Below are the code and all the weights of a small trained network. Each question names an input and a class and asks about switching units off, where a switched-off unit gives its printed mean instead of its output.

import numpy as np


def w(rows, s, z=0):
    codes = np.array(rows[::2]) - 128.0
    scale = np.full(codes.shape[1], s)
    scale[-1] = z or s
    return codes * scale


def f(y):
    return np.maximum(y, 0)


def log_softmax(a):
    a = a - a.max(-1, keepdims=True)
    return a - np.log(np.exp(a).sum(-1, keepdims=True))


def net(x, mask):
    res = np.array(x, float).reshape(1, 7) / 4 @ E
    y = f(res @ A[0][:, :-1].T + A[0][:, -1])
    res = res + np.where(mask, y, B[0][:, -1]) @ B[0][:, :-1]
    return log_softmax(res[-1] @ U[:, :-1].T + U[:, -1])


A, B = {}, {}
E = w([
[150,36,124,77,71,186,173,194,169,33],'x0',
[185,115,219,67,57,117,132,137,133,201],'x1',
[1,124,134,54,159,63,151,174,136,157],'x2',
[123,211,16,174,81,51,154,170,72,75],'x3',
[157,182,95,105,157,157,212,162,212,126],'x4',
[119,207,143,101,162,122,133,99,83,56],'x5',
[91,20,71,63,110,133,113,62,90,148],'x6',
],0.0071)
A[0] = w([
[171,244,174,134,114,158,166,146,178,143,180],'N0',
[129,130,125,98,111,70,76,108,99,111,207],'N1',
[88,144,117,162,208,191,117,54,138,120,113],'N2',
[125,113,183,120,134,177,151,125,156,139,117],'N3',
[169,106,182,148,113,114,112,149,135,162,164],'N4',
[189,86,246,125,143,162,70,109,155,107,134],'N5',
[106,92,92,96,130,143,95,140,106,122,85],'N6',
[147,134,192,165,115,140,134,114,134,137,197],'N7',
[152,162,151,111,147,144,146,116,177,72,224],'N8',
[138,139,129,148,137,118,119,150,151,148,167],'N9',
[117,116,69,180,124,79,89,128,47,153,153],'N10',
[109,89,126,109,117,131,157,142,137,179,134],'N11',
[154,133,111,115,123,126,178,172,139,130,119],'N12',
[68,72,107,62,146,91,174,121,135,206,134],'N13',
[88,69,140,76,114,87,119,178,154,252,164],'N14',
[150,104,120,82,80,122,194,188,185,22,198],'N15',
[139,86,110,86,144,131,188,150,160,66,219],'N16',
[120,146,85,167,142,90,113,109,2,135,224],'N17',
[109,68,170,110,180,163,89,83,134,145,165],'N18',
[139,99,98,70,106,158,224,176,158,12,170],'N19',
[149,150,74,236,134,110,141,142,179,177,132],'N20',
[60,70,101,80,175,128,132,97,156,154,250],'N21',
[143,170,134,103,172,136,126,112,144,164,128],'N22',
[142,73,174,138,139,160,114,103,142,104,199],'N23',
[133,169,128,124,90,71,90,111,20,123,160],'N24',
[176,226,111,164,190,146,159,116,169,136,116],'N25',
],0.0087,0.0021)
B[0] = w([
[142,134,175,205,191,21,175,112,90,151,231],'N0',
[81,129,151,101,146,129,122,101,94,127,182],'N1',
[115,79,82,145,218,148,88,120,154,112,195],'N2',
[135,127,143,119,90,143,120,107,91,139,180],'N3',
[162,143,200,133,126,126,77,197,117,105,183],'N4',
[178,138,188,115,131,216,107,144,56,190,225],'N5',
[90,123,150,125,172,112,147,139,136,122,159],'N6',
[180,150,160,127,131,126,87,138,110,158,181],'N7',
[126,111,104,146,156,123,171,95,86,135,192],'N8',
[186,113,134,151,83,112,122,110,136,137,156],'N9',
[96,154,81,108,62,100,8,113,139,103,218],'N10',
[92,134,164,106,101,108,151,156,148,123,173],'N11',
[139,83,135,160,143,102,156,121,123,82,173],'N12',
[44,119,173,78,85,118,205,92,168,159,215],'N13',
[87,107,228,64,35,87,167,139,186,141,231],'N14',
[183,152,79,105,88,164,216,146,70,33,249],'N15',
[129,145,93,102,122,153,195,145,119,90,209],'N16',
[38,154,87,152,108,93,24,115,128,71,240],'N17',
[112,103,143,90,179,210,122,106,130,156,209],'N18',
[140,158,35,115,99,193,241,144,88,42,254],'N19',
[150,187,45,162,79,122,91,188,221,199,205],'N20',
[91,63,130,83,138,135,155,87,204,129,216],'N21',
[110,117,131,156,117,122,151,98,103,178,175],'N22',
[140,162,154,97,179,196,134,146,132,149,187],'N23',
[98,125,169,136,117,69,64,78,40,65,218],'N24',
[140,156,57,161,172,55,175,73,130,217,226],'N25',
],0.013,0.0089)
U = w([
[172,141,184,107,149,196,75,104,54,196,180],'0',
[57,81,171,65,91,102,169,92,196,161,154],'1',
[51,165,94,126,107,86,7,49,55,92,43],'2',
[215,94,203,173,119,27,143,211,164,131,75],'3',
[150,135,45,114,117,145,210,143,97,34,229],'4',
[159,164,110,214,198,1,171,75,129,207,111],'5',
[102,54,78,122,227,150,94,91,187,108,2],'6',
[128,154,37,165,94,97,70,153,234,166,85],'7',
],0.0065,0.0009)

Each question gives the input, the list of numbers given to net, and the class t.
The units are the neurons (one row each of A and B). Each row of codes is followed by its name. A weight is (code - 128) times the scale printed after its matrix; where a second scale follows, it is the last column's (A, B and U).
mask holds one flag per neuron, in row order. A switched-off neuron (its flag False) gives its mean, the last column of its row in B, instead of its output. The means were averaged over made-up inputs and are rounded, as every weight is.
A unit's drop is (log p(t) with every unit on - log p(t) with that unit switched off) / (log p(t) with every unit on - log p(t) with every unit switched off).
The circuit of an input: a set's keep is (log p(t) with only the set's units on - log p(t) with every unit switched off) / (log p(t) with every unit on - log p(t) with every unit switched off). Starting from the 12 units with the biggest drops (on a tie, the unit counted first), units are removed one at a time, each time the one whose removal leaves the highest keep (on an exact tie, the one counted first), for as long as the keep stays at least 0.8.
units of the circuit, in order: the units of the circuit, biggest drop first
unit that matters most: the unit with the biggest drop
k most important neurons: the k neurons with the biggest drops, biggest first
drop of u: that unit's drop, to one decimal
input [8,-7,-7,-7,-6,3,-3], class 0: 2 most important neurons -> N5; N23
input [-6,1,-4,3,4,4,1], class 5: unit that matters most -> N25
input [7,6,-2,-7,2,3,-7], class 0: 2 most important neurons -> N5; N7
input [4,8,1,5,-5,1,-8], class 3: units of the circuit, in order -> N0; N4
input [4,-8,-3,-5,-1,-8,6], class 1: 2 most important neurons -> N13; N21
input [3,-3,-7,-6,6,-7,-5], class 5: 4 most important neurons -> N0; N25; N20; N8
input [-5,-7,-1,1,8,-5,2], class 7: 2 most important neurons -> N20; N0
input [-2,-2,-1,-2,6,8,5], class 6: 3 most important neurons -> N15; N2; N0
input [0,1,3,-8,5,-1,-6], class 5: 3 most important neurons -> N0; N25; N8
input [1,8,4,-6,8,-8,-7], class 3: 2 most important neurons -> N0; N4
input [-2,-7,1,-3,1,-4,8], class 1: drop of N22 -> 0.0
input [-5,6,1,4,3,-4,-2], class 5: drop of N0 -> 0.3
input [-2,4,1,-8,0,0,-8], class 0: drop of N5 -> 0.4
input [1,0,-6,-3,-4,8,-6], class 0: units of the circuit, in order -> N5
input [-2,-1,5,4,8,-2,7], class 1: drop of N13 -> 0.1
